Below is a small trained network, with its code and all its weights. Each question gives an input and a target symbol and asks what happens when units are switched off, that is, made to give their printed mean instead of their output.

import numpy as np


def w(rows, s, z=0):
    codes = np.array(rows[::2]) - 128.0
    scale = np.full(codes.shape[1], s)
    scale[-1] = z or s
    return codes * scale


def norm(h):
    return h / np.sqrt((h * h).mean(-1, keepdims=True) + 1e-5)


def softmax(a):
    e = np.exp(a - a.max(-1, keepdims=True))
    return e / e.sum(-1, keepdims=True)


def log_softmax(a):
    a = a - a.max(-1, keepdims=True)
    return a - np.log(np.exp(a).sum(-1, keepdims=True))


def net(x, mask):
    ids = ['Θαγδζη'.index(c) for c in x.split()]
    T = len(ids)
    res = E[ids] + P[:T]
    u = 0
    for l in range(3):
        r = norm(res)
        for j in range(2):
            rows = slice(4 * j, 4 * j + 4)
            q, k, v = (r @ M[l][rows].T for M in (Q, K, V))
            z = softmax(np.where(np.tri(T) > 0, q @ k.T / 4**0.5, -1e9)) @ v
            o = O[l][rows]
            res = res + np.where(mask[u + j], z, o[:, -1]) @ o[:, :-1]
        u += 2
    return log_softmax(norm(res)[-1] @ U[:, :-1].T + U[:, -1])


Q, K, V, O = {}, {}, {}, {}
E = w([
[159,78,132,131,165],'Θ',
[158,86,192,160,175],'α',
[155,46,246,103,161],'γ',
[84,92,71,178,149],'δ',
[178,125,114,218,181],'ζ',
[63,18,82,76,104],'η',
],0.014)
P = w([
[113,207,102,94,135],'0',
[113,114,208,193,77],'1',
[125,66,35,131,188],'2',
[137,132,163,178,66],'3',
[142,51,60,92,185],'4',
[112,85,173,107,38],'5',
[162,41,83,122,189],'6',
[121,110,169,116,62],'7',
[171,3,50,171,138],'8',
[134,142,154,128,71],'9',
[184,45,101,161,197],'10',
[141,165,140,135,75],'11',
[227,22,36,210,142],'12',
[147,177,121,128,68],'13',
],0.011)
Q[0] = w([
[135,185,127,206,96],'L0H0',
[89,55,214,135,152],'L0H0',
[95,132,201,141,101],'L0H0',
[84,188,148,220,181],'L0H0',
[163,107,60,130,255],'L0H1',
[145,145,196,108,213],'L0H1',
[168,148,156,90,194],'L0H1',
[100,103,120,45,148],'L0H1',
],0.0091)
K[0] = w([
[160,202,127,202,105],'L0H0',
[115,84,173,123,147],'L0H0',
[153,124,115,73,85],'L0H0',
[135,135,122,230,95],'L0H0',
[145,108,161,151,119],'L0H1',
[63,125,133,120,248],'L0H1',
[162,128,134,152,141],'L0H1',
[162,110,59,126,145],'L0H1',
],0.014)
V[0] = w([
[130,145,79,2,149],'L0H0',
[165,161,121,175,168],'L0H0',
[101,235,131,112,142],'L0H0',
[160,79,178,78,120],'L0H0',
[190,95,122,146,62],'L0H1',
[139,81,78,89,140],'L0H1',
[92,120,132,168,130],'L0H1',
[121,166,95,113,187],'L0H1',
],0.0098)
O[0] = w([
[142,245,175,218,208,68],'L0H0',
[172,104,169,91,99,119],'L0H0',
[31,32,178,136,194,2],'L0H0',
[123,97,52,138,101,245],'L0H0',
[113,88,121,254,152,139],'L0H1',
[253,128,147,189,119,145],'L0H1',
[163,99,118,108,133,132],'L0H1',
[43,27,61,178,168,95],'L0H1',
],0.0069,0.0086)
Q[1] = w([
[58,148,116,178,184],'L1H0',
[146,118,60,125,255],'L1H0',
[101,72,107,132,92],'L1H0',
[141,195,125,115,41],'L1H0',
[133,213,112,113,132],'L1H1',
[168,175,211,81,39],'L1H1',
[82,119,190,65,112],'L1H1',
[143,78,114,142,186],'L1H1',
],0.0091)
K[1] = w([
[148,115,24,145,72],'L1H0',
[172,112,152,7,119],'L1H0',
[67,156,158,83,135],'L1H0',
[50,155,82,153,168],'L1H0',
[105,152,158,79,49],'L1H1',
[241,60,79,229,63],'L1H1',
[148,83,111,165,126],'L1H1',
[146,108,79,138,200],'L1H1',
],0.012)
V[1] = w([
[102,99,126,97,78],'L1H0',
[162,51,72,79,117],'L1H0',
[55,185,69,118,75],'L1H0',
[71,123,95,142,194],'L1H0',
[88,115,142,146,178],'L1H1',
[152,86,111,249,13],'L1H1',
[128,154,119,85,142],'L1H1',
[101,184,96,141,98],'L1H1',
],0.012)
O[1] = w([
[210,54,102,55,46,143],'L1H0',
[44,58,115,67,115,176],'L1H0',
[168,110,238,122,2,2],'L1H0',
[114,251,175,19,224,101],'L1H0',
[150,191,72,125,149,80],'L1H1',
[50,43,212,88,127,142],'L1H1',
[129,195,170,137,242,124],'L1H1',
[187,123,52,26,150,32],'L1H1',
],0.0066,0.0079)
Q[2] = w([
[91,111,115,74,60],'L2H0',
[131,222,152,200,157],'L2H0',
[75,144,205,62,102],'L2H0',
[126,180,207,163,166],'L2H0',
[139,159,75,162,253],'L2H1',
[104,169,231,81,70],'L2H1',
[67,154,98,133,191],'L2H1',
[120,128,95,205,71],'L2H1',
],0.011)
K[2] = w([
[115,170,138,156,180],'L2H0',
[197,75,111,48,89],'L2H0',
[179,164,130,174,90],'L2H0',
[115,56,117,150,71],'L2H0',
[189,57,123,250,148],'L2H1',
[112,240,149,82,167],'L2H1',
[143,140,58,148,99],'L2H1',
[18,124,150,184,140],'L2H1',
],0.011)
V[2] = w([
[95,108,44,162,157],'L2H0',
[69,65,197,127,120],'L2H0',
[2,89,162,81,62],'L2H0',
[204,87,75,93,90],'L2H0',
[99,134,194,183,42],'L2H1',
[13,107,158,123,54],'L2H1',
[198,97,83,110,126],'L2H1',
[194,133,134,110,167],'L2H1',
],0.0097)
O[2] = w([
[14,127,58,120,184,176],'L2H0',
[2,95,154,70,41,40],'L2H0',
[77,119,124,73,61,7],'L2H0',
[251,161,14,100,112,141],'L2H0',
[110,50,198,204,198,115],'L2H1',
[130,153,247,65,144,123],'L2H1',
[213,30,101,175,92,159],'L2H1',
[90,162,107,184,99,130],'L2H1',
],0.0067,0.011)
U = w([
[133,254,26,174,206,219],'Θ',
[203,89,25,21,98,77],'α',
[182,6,161,221,224,4],'γ',
[218,212,192,47,166,131],'δ',
[47,116,136,46,230,157],'ζ',
[113,190,186,184,60,210],'η',
],0.0065,0.0031)

Each question gives the input, a string of symbols that net reads in full, and the target symbol t.
The units are the heads (4 rows each of Q, K, V and O). Each row of codes is followed by its name. A weight is (code - 128) times the scale printed after its matrix; where a second scale follows, it is the last column's (O and U).
mask holds one flag per head, layer by layer. A switched-off head (its flag False) gives its mean, the last column of its rows in O, instead of its output. The means were averaged over made-up inputs and are rounded, as every weight is.
A unit's drop is (log p(t) with every unit on - log p(t) with that unit switched off) / (log p(t) with every unit on - log p(t) with every unit switched off).
The circuit of an input: a set's keep is (log p(t) with only the set's units on - log p(t) with every unit switched off) / (log p(t) with every unit on - log p(t) with every unit switched off). Starting from all 6 units, units are removed one at a time, each time the one whose removal leaves the highest keep (on an exact tie, the one counted first), for as long as the keep stays at least 0.8.
circuit, biggest first: the units of the circuit, biggest drop first
unit that matters most: the unit with the biggest drop
which heads matter: for each layer, one digit per head in row order, 1 if its drop is at least 0.15 and else 0, layers parted by /
input γ γ Θ γ η, target Θ: circuit, biggest first -> L0H0; L1H1
input δ Θ η α, target δ: which heads matter -> 11 / 10 / 00
input γ γ ζ γ γ γ γ η η Θ γ Θ, target γ: unit that matters most -> L0H0
input γ δ γ γ γ ζ Θ γ Θ ζ δ δ, target γ: circuit, biggest first -> L1H1; L0H0; L2H0
input α γ α γ ζ γ γ α ζ Θ, target α: which heads matter -> 11 / 11 / 01
input δ η γ η α α ζ Θ γ δ, target δ: which heads matter -> 11 / 11 / 00
input ζ γ α γ, target ζ: circuit, biggest first -> L0H0; L1H0; L0H1; L2H0
input δ γ Θ Θ γ η, target δ: circuit, biggest first -> L1H0; L0H0; L0H1
input η ζ α ζ, target η: circuit, biggest first -> L1H0; L0H0; L2H0; L0H1
input δ δ Θ δ γ γ γ α γ ζ α α γ Θ, target δ: circuit, biggest first -> L1H0; L0H0; L1H1
input ζ Θ α γ, target ζ: which heads matter -> 11 / 10 / 10
input η α η α γ α α α δ γ α α, target η: circuit, biggest first -> L1H0; L0H0; L1H1; L2H1
input Θ ζ η Θ α ζ ζ α, target Θ: which heads matter -> 11 / 10 / 01
input Θ η ζ ζ α γ, target Θ: circuit, biggest first -> L0H0; L1H0
input γ γ η, target Θ: which heads matter -> 11 / 01 / 00
input Θ ζ γ γ ζ δ γ Θ, target Θ: which heads matter -> 10 / 10 / 00
input γ γ ζ γ ζ η δ γ γ γ γ α γ Θ, target γ: circuit, biggest first -> L1H1; L2H1
input η Θ Θ α, target η: circuit, biggest first -> L1H0; L0H0; L2H1; L1H1
input α γ Θ γ Θ δ, target α: which heads matter -> 01 / 11 / 01
input γ η γ η, target γ: unit that matters most -> L1H1
input γ ζ γ α γ γ γ δ, target γ: which heads matter -> 11 / 01 / 01
input δ ζ γ α α ζ Θ γ α γ, target δ: which heads matter -> 11 / 10 / 00
